k515: [ 88 160 144 100 118 170]
k257: [ 86 113 158 168 135  94]
k392: [134  93  90 130 168 162]
k714: [165 123  89  96 139 169]
k545: [116 159 167 132  93  91]
k171: [170 145 100  88 118 160]
k647: [ 88  96 138 170 156 111]
k511: [148 170 146 101  86 117]
perm: [118 170  88 160 144 100] : k515
perm: [ 96  88 156 170 138 111] : k647
perm: [162 168 130  90  93 134] : k392
perm: [ 86 101 117 146 148 170] : k511
perm: [ 91  93 116 132 159 167] : k545
perm: [ 88 170 100 160 118 145] : k171

k123: [173  82 148 134 108]
k946: [140 140 172 120 101]
k794: [101 140 141 172 120]
k819: [122 121  88 110 163]
k897: [110 122 121  88 164]
perm: [101 120 140 141 172] : k794
perm: [164  88 121 122 110] : k897
perm: [ 82 108 148 173 134] : k123
perm: [120 172 141 140 101] : k794
perm: [121 164 110 122  88] : k897

k322: [132 174 131 119]
k810: [118 119 127 174]
k124: [118 174 126 119]
k697: [174 119 129 118]
perm: [174 127 119 118] : k810
perm: [119 174 131 132] : k322
perm: [126 118 174 119] : k124

k883: [158 117 134 121 118 128 113]
k929: [148 117 115 120 132 118 137]
k887: [133 120 148 137 115 118 117]
k241: [ 86 118 146  86 123 107 147]
k176: [132 152 146 132 148 145  86]
k314: [148 118 115 117 120 133 136]
k369: [115 110 112 166 145 103 138]
k569: [148 143 145 127 128 127 128]
k262: [132 144 146 152 132 148  86]
perm: [145  86 132 152 146 132 148] : k176
perm: [127 148 145 127 143 128 128] : k569
perm: [136 148 118 115 117 120 133] : k314
perm: [118 117 133 120 148 137 115] : k887
perm: [137 118 132 120 115 117 148] : k929
perm: [117 118 115 137 148 120 133] : k887

k300: [122 120 117 126 139 120 111 117 121 133 136 113 124 114 109 112 127 144
  91 118 146  99 138 132 133 132 147  96 133 131 119 113 128 127 142 123
 125 123 123 127 152 139 135 139 121 124 132 139 135 133 119 136 110 132
 124 115 129 130 127 145 137 132 136 114]
k826: [139 129 139 136 108 127 125 114 127 128 132 152 127 136 117 137 123 130
 118 133 136  91 139 132 122 113 117 124 132 110 114 132 112 138 111 133
 145 119 142 144  99 132 127 146 133 120 139 133 135 124  96 121 135 126
 124 119 131 147 113 121 120 123 123 115]
k291: [115 117 132 121 142 135 114 123 127 139 123 132  91 125 127 120 147 133
 112 117 124 139 133 132 132 127 114 139 136 110 123 146 136 144 136 111
 113 138 120 119 124 118 127  96 130 145 128 133 131 135 137 113 125 119
 126 122 129 133 132 152  99 109 121 139]
k918: [134 130 127 127 131 129 121 135 130 130 121 136 130 136 119 133 137 130
 127 121 126 136 129 130 125 129 131 132 135 126 134 128 132 123 127 119
 136 124 128 124 123 125 129 127 133 124 126 132 125 123 141 144 124 129
 126 142 133 131 137 117 130 125 125 123]
perm: [ 91  96  99 108 110 111 112 113 113 114 114 115 117 117 118 119 119 120
 120 121 121 122 123 123 123 124 124 124 125 126 127 127 127 127 128 129
 130 131 132 132 132 132 132 133 133 133 133 135 135 136 136 136 137 138
 139 139 139 139 142 144 145 146 147 152] : k826
perm: [ 91  96  99 109 110 111 112 113 113 114 114 115 117 117 118 119 119 120
 120 121 121 122 123 123 123 124 124 124 125 126 127 127 127 127 128 129
 130 131 132 132 132 132 132 133 133 133 133 135 135 136 136 136 137 138
 139 139 139 139 142 144 145 146 147 152] : k300
perm: [123 123 115 139 129 139 136 108 127 125 114 127 128 132 152 127 136 117
 137 123 130 118 133 136  91 139 132 122 113 117 124 132 110 114 132 112
 138 111 133 145 119 142 144  99 132 127 146 133 120 139 133 135 124  96
 121 135 126 124 119 131 147 113 121 120] : k826
perm: [115 123 123 120 121 113 147 131 119 124 126 135 121  96 124 135 133 139
 120 133 146 127 132  99 144 142 119 145 133 111 138 112 132 114 110 132
 124 117 113 122 132 139  91 136 133 118 130 123 137 117 136 127 152 132
 128 127 114 125 127 108 136 139 129 139] : k826
perm: [114 136 132 137 145 127 130 129 115 124 132 110 136 119 133 135 139 132
 124 121 139 135 139 152 127 123 123 125 123 142 127 128 113 119 131 133
  96 147 132 133 132 138  99 146 118  91 144 127 112 109 114 124 113 136
 133 121 117 111 120 139 126 117 120 122] : k300

k330: [102  99 123 115 162 125 127 136 152 136 111 117 107 118 104 120 122 146
 121 132 143 130 135 138]
k315: [121 132 122 126 143 149 109 151 122 131 153 137 127 130  89 148 108 114
 132 124 154 118 131 127]
k12: [124 146 103 116 122 114 101 121 135 147 119 105 153 126 139 107 123 138
 135 140 140 129 108 121]
k886: [127 115 139 113 130 120 121 155 127 128 110 126 114 132 109 119 131 119
 116 119 108 137 151 108]
k414: [148 121 130 118 127 109  89 153 128 151 114 122 132 149 131 122 137 126
 108 132 131 143 154 124]
k648: [115 119 124 135 129 120 133 128 115 123 120 112 132 137 143 121 134 106
 141 116 133 132 137 116]
k935: [114 153 122 122 121 140 140 130 141 111 131 129 130 104 136 145 133 135
 149 125 125 134 109 117]
k846: [129 116 135 115 137 120 121 141 132 134 116 132 120 137 106 133 119 116
 124 133 128 123 143 112]
k367: [121 123 153 140 135 147 121 138 124 116 103 139 119 126 140 105 123 129
 107 114 108 101 146 135]
k50: [125 136 136 102 135 122 116 162 143 117 104 132 111 120 118 130 138 127
 123 121 107 146 152  99]
perm: [ 89 108 109 114 118 121 122 122 124 126 127 127 130 131 131 132 132 137
 143 148 149 151 153 154] : k315
perm: [121 124 146 103 116 122 114 101 121 135 147 119 105 153 126 139 107 123
 138 135 140 140 129 108] : k12
perm: [107 114 108 101 146 135 121 123 153 140 135 147 121 138 124 116 103 139
 119 126 140 105 123 129] : k367
perm: [124 154 118 131 127 121 132 122 126 143 149 109 151 122 131 153 137 127
 130  89 148 108 114 132] : k315
perm: [116 132 107 117 104 143 120 118 125 123 130 162 136 136 138 121 135 146
 122 127  99 111 152 102] : k50
perm: [132 127 114 121 122 153 151 109 131 118 122 148  89 154 137 132 149 124
 131 130 128 126 108 143] : k414
perm: [106 112 115 116 116 116 119 120 120 121 123 124 128 129 132 132 133 133
 134 135 137 137 141 143] : k846

k748: [ 96 140  89 124 154]
k352: [124 124 119 125 156]
k240: [122 118 117 140 155]
k634: [150 143 134 127 131]
k606: [124  87 159 135  83]
k199: [124 141  96  89 154]
k239: [153 114 153 131 158]
k677: [144 150 134 131 127]
k283: [126  94 135 172 120]
k238: [158 153 131 113 153]
k596: [154 140 123  96  89]
perm: [ 89  96 124 140 154] : k748
perm: [154 124  89 140  96] : k748
perm: [131 127 134 143 150] : k634
perm: [153 131 113 153 158] : k238

k719: [116 168 127 124 122]
k791: [124 174 124 121 126]
k482: [140 135  80 127 136]
k139: [174 126 121 124 123]
k720: [135  80 135 127 140]
perm: [ 80 127 135 136 140] : k482
perm: [121 124 123 174 126] : k139
perm: [140 127 135  80 135] : k720
perm: [ 80 127 135 135 140] : k720
perm: [168 122 124 127 116] : k719
perm: [126 121 124 174 124] : k791

k570: [140 115 172  97 128]
k167: [136  83 170 121 105]
k122: [125 149 103 127 121]
k177: [125 149 121 103 116]
k631: [125 149 121 103 126]
k903: [142 103 168 130 136]
perm: [116 103 121 149 125] : k177
perm: [128 140 115 172  97] : k570
perm: [103 121 125 126 149] : k631

